Below is a small trained network, with its code and all its weights. Each question gives an input and a class and asks what happens when units are switched off, that is, made to give their printed mean instead of their output.

import numpy as np


def w(rows, s, z=0):
    codes = np.array(rows[::2]) - 128.0
    scale = np.full(codes.shape[1], s)
    scale[-1] = z or s
    return codes * scale


def norm(h):
    return h / np.sqrt((h * h).mean(-1, keepdims=True) + 1e-5)


def f(y):
    return y / 2 * (1 + np.tanh(0.7978845608 * (y + 0.044715 * y**3)))


def log_softmax(a):
    a = a - a.max(-1, keepdims=True)
    return a - np.log(np.exp(a).sum(-1, keepdims=True))


def net(x, mask):
    res = np.array(x, float).reshape(1, 4) / 4 @ E
    u = 0
    for l in range(4):
        y = f(norm(res) @ A[l][:, :-1].T + A[l][:, -1])
        res = res + np.where(mask[u : u + 8], y, B[l][:, -1]) @ B[l][:, :-1]
        u += 8
    return log_softmax(norm(res)[-1] @ U[:, :-1].T + U[:, -1])


A, B = {}, {}
E = w([
[117,84,136,160,85,142,90,119,194,104],'x0',
[81,42,68,171,114,121,133,90,71,169],'x1',
[70,170,131,105,75,209,110,93,96,147],'x2',
[111,143,64,254,116,188,99,201,92,92],'x3',
],0.0065)
A[0] = w([
[152,121,161,122,104,240,112,64,76,122,4],'L0N0',
[131,114,90,122,47,141,102,141,206,159,62],'L0N1',
[150,150,78,105,132,144,141,137,104,162,16],'L0N2',
[59,89,100,141,145,136,135,122,109,186,64],'L0N3',
[157,150,150,123,150,157,49,147,116,143,48],'L0N4',
[124,83,127,167,79,119,171,121,134,254,84],'L0N5',
[44,160,98,84,110,145,151,93,146,112,58],'L0N6',
[151,112,85,166,139,129,133,146,106,47,97],'L0N7',
],0.0078,0.0028)
B[0] = w([
[160,53,155,79,49,58,100,190,67,114,224],'L0N0',
[177,165,254,137,195,138,66,50,80,164,195],'L0N1',
[192,133,176,150,187,149,55,121,91,88,121],'L0N2',
[70,132,106,97,176,166,96,124,112,67,244],'L0N3',
[110,208,94,107,99,201,125,78,147,84,129],'L0N4',
[132,100,97,76,191,100,109,78,165,52,251],'L0N5',
[107,161,118,176,57,117,193,193,129,182,197],'L0N6',
[151,129,78,141,86,132,136,63,149,129,239],'L0N7',
],0.0068,0.0027)
A[1] = w([
[139,146,88,147,81,174,138,177,85,142,171],'L1N0',
[165,112,76,201,109,253,146,213,95,174,126],'L1N1',
[166,183,206,122,138,125,122,231,118,67,52],'L1N2',
[160,115,176,94,120,103,214,47,146,211,157],'L1N3',
[162,247,149,77,70,169,174,129,232,103,79],'L1N4',
[187,125,90,138,72,46,156,108,112,83,29],'L1N5',
[162,190,87,103,193,136,178,143,6,148,9],'L1N6',
[145,156,125,252,205,212,124,119,70,118,72],'L1N7',
],0.0055,0.0014)
B[1] = w([
[154,68,108,107,1,71,163,53,126,135,205],'L1N0',
[118,218,164,39,129,127,128,84,194,146,254],'L1N1',
[97,92,89,122,161,76,62,103,78,90,185],'L1N2',
[171,166,53,128,78,192,157,88,194,180,242],'L1N3',
[81,93,118,98,216,134,112,121,68,47,238],'L1N4',
[125,110,160,81,182,48,142,237,188,115,146],'L1N5',
[178,90,219,248,179,195,57,81,186,204,188],'L1N6',
[140,111,94,106,105,116,145,86,206,110,233],'L1N7',
],0.0069,0.0033)
A[2] = w([
[44,91,119,140,177,130,162,100,76,56,80],'L2N0',
[188,7,128,109,145,156,53,253,212,110,143],'L2N1',
[139,76,117,135,117,147,33,166,157,197,70],'L2N2',
[131,68,186,168,155,174,50,91,155,121,80],'L2N3',
[161,121,107,168,160,25,214,186,137,139,50],'L2N4',
[167,44,207,188,110,147,84,122,192,113,143],'L2N5',
[145,103,211,173,157,146,129,94,137,125,37],'L2N6',
[216,100,50,24,173,131,167,151,165,153,254],'L2N7',
],0.006,0.002)
B[2] = w([
[72,113,154,103,147,37,82,124,161,74,177],'L2N0',
[110,99,153,88,119,105,191,144,49,113,167],'L2N1',
[138,149,182,170,102,80,70,130,42,76,130],'L2N2',
[212,238,65,136,163,81,66,74,60,215,174],'L2N3',
[194,87,171,83,38,123,170,192,2,127,157],'L2N4',
[177,238,187,114,104,141,135,155,82,245,171],'L2N5',
[164,158,180,198,106,183,47,103,113,174,130],'L2N6',
[54,157,71,201,87,179,99,153,139,133,253],'L2N7',
],0.0069,0.0051)
A[3] = w([
[72,122,210,132,77,201,119,120,73,123,3],'L3N0',
[108,100,189,100,45,156,166,197,12,130,104],'L3N1',
[168,129,80,168,43,140,142,98,235,71,156],'L3N2',
[57,54,82,139,176,111,91,95,112,93,130],'L3N3',
[199,194,172,171,170,158,117,57,44,208,41],'L3N4',
[147,145,147,107,214,170,151,153,87,155,247],'L3N5',
[113,162,214,142,179,198,125,197,151,2,31],'L3N6',
[40,151,145,96,62,215,86,91,154,125,120],'L3N7',
],0.007,0.0018)
B[3] = w([
[186,116,120,148,92,61,129,141,70,123,152],'L3N0',
[137,61,135,154,139,31,169,254,82,146,188],'L3N1',
[84,113,143,107,169,182,188,162,164,201,233],'L3N2',
[197,200,174,101,155,128,86,104,122,25,219],'L3N3',
[143,126,153,218,35,105,94,126,200,136,221],'L3N4',
[122,109,129,183,47,120,102,70,139,116,146],'L3N5',
[151,86,108,138,178,88,94,84,90,96,144],'L3N6',
[143,109,135,141,173,118,162,170,114,143,253],'L3N7',
],0.009,0.0062)
U = w([
[112,131,109,99,208,135,57,46,87,26,204],'0',
[73,131,104,109,143,220,217,139,189,200,207],'1',
[138,84,157,144,76,58,156,248,32,153,53],'2',
[166,154,183,235,47,128,32,76,156,187,8],'3',
],0.013,0.0014)

Each question gives the input, the list of numbers given to net, and the class t.
The units are the neurons (one row each of A and B). Each row of codes is followed by its name. A weight is (code - 128) times the scale printed after its matrix; where a second scale follows, it is the last column's (A, B and U).
mask holds one flag per neuron, layer by layer. A switched-off neuron (its flag False) gives its mean, the last column of its row in B, instead of its output. The means were averaged over made-up inputs and are rounded, as every weight is.
A unit's drop is (log p(t) with every unit on - log p(t) with that unit switched off) / (log p(t) with every unit on - log p(t) with every unit switched off).
The circuit of an input: a set's keep is (log p(t) with only the set's units on - log p(t) with every unit switched off) / (log p(t) with every unit on - log p(t) with every unit switched off). Starting from the 12 units with the biggest drops (on a tie, the unit counted first), units are removed one at a time, each time the one whose removal leaves the highest keep (on an exact tie, the one counted first), for as long as the keep stays at least 0.8.
circuit, biggest first: the units of the circuit, biggest drop first
most important unit: the unit with the biggest drop
k most important neurons: the k neurons with the biggest drops, biggest first
k most important neurons of layer l: the k neurons of layer l with the biggest drops, biggest first
drop when u is switched off: that unit's drop, to one decimal
input [-2,-4,-1,5], class 1: circuit, biggest first : L3N2, L1N7
input [-4,5,7,-2], class 2: circuit, biggest first : L0N0
input [-2,-6,7,-5], class 2: 3 most important neurons : L0N5, L0N6, L0N3
input [7,-2,7,-6], class 2: 4 most important neurons : L0N6, L1N6, L0N0, L1N1
input [3,-5,-6,-3], class 2: 2 most important neurons of layer 0 : L0N3, L0N5
input [8,8,-3,-6], class 0: 2 most important neurons : L0N5, L1N6
input [-1,6,7,-4], class 2: 4 most important neurons : L0N0, L0N6, L1N4, L3N1
input [1,-5,5,2], class 0: 2 most important neurons : L1N4, L1N2
input [7,-8,-5,2], class 0: 2 most important neurons : L1N4, L1N6
input [-4,5,6,-4], class 2: 3 most important neurons : L0N6, L0N0, L1N4
input [-6,0,4,-1], class 3: 2 most important neurons : L1N6, L0N2
input [0,4,-8,-8], class 1: 3 most important neurons : L1N3, L0N0, L2N7
input [-3,5,-5,-1], class 0: 3 most important neurons : L0N5, L0N3, L0N6
input [-8,1,-3,-4], class 3: circuit, biggest first : L1N6
input [-4,3,-6,-6], class 1: 4 most important neurons : L1N3, L0N0, L2N7, L0N6
input [7,-5,-7,-6], class 2: 4 most important neurons : L1N6, L2N1, L1N1, L0N7
input [-7,0,6,-1], class 3: 4 most important neurons : L1N6, L0N2, L3N4, L2N4
input [-7,1,-4,-6], class 3: 2 most important neurons of layer 1 : L1N6, L1N7
input [0,-3,-5,6], class 1: 2 most important neurons : L1N1, L0N0
input [7,-5,-8,-1], class 2: circuit, biggest first : L2N1
input [4,-6,7,2], class 2: 3 most important neurons of layer 0 : L0N0, L0N5, L0N6
input [2,-7,-3,8], class 1: 2 most important neurons of layer 1 : L1N7, L1N1
input [7,0,-8,0], class 2: 2 most important neurons of layer 2 : L2N1, L2N4
input [-6,-2,5,0], class 3: 2 most important neurons of layer 2 : L2N4, L2N1
input [-8,4,4,3], class 3: drop when L1N6 is switched off : 3.1
input [1,-5,-1,7], class 1: drop when L3N2 is switched off : 0.2
input [2,0,-5,6], class 1: most important unit : L1N1
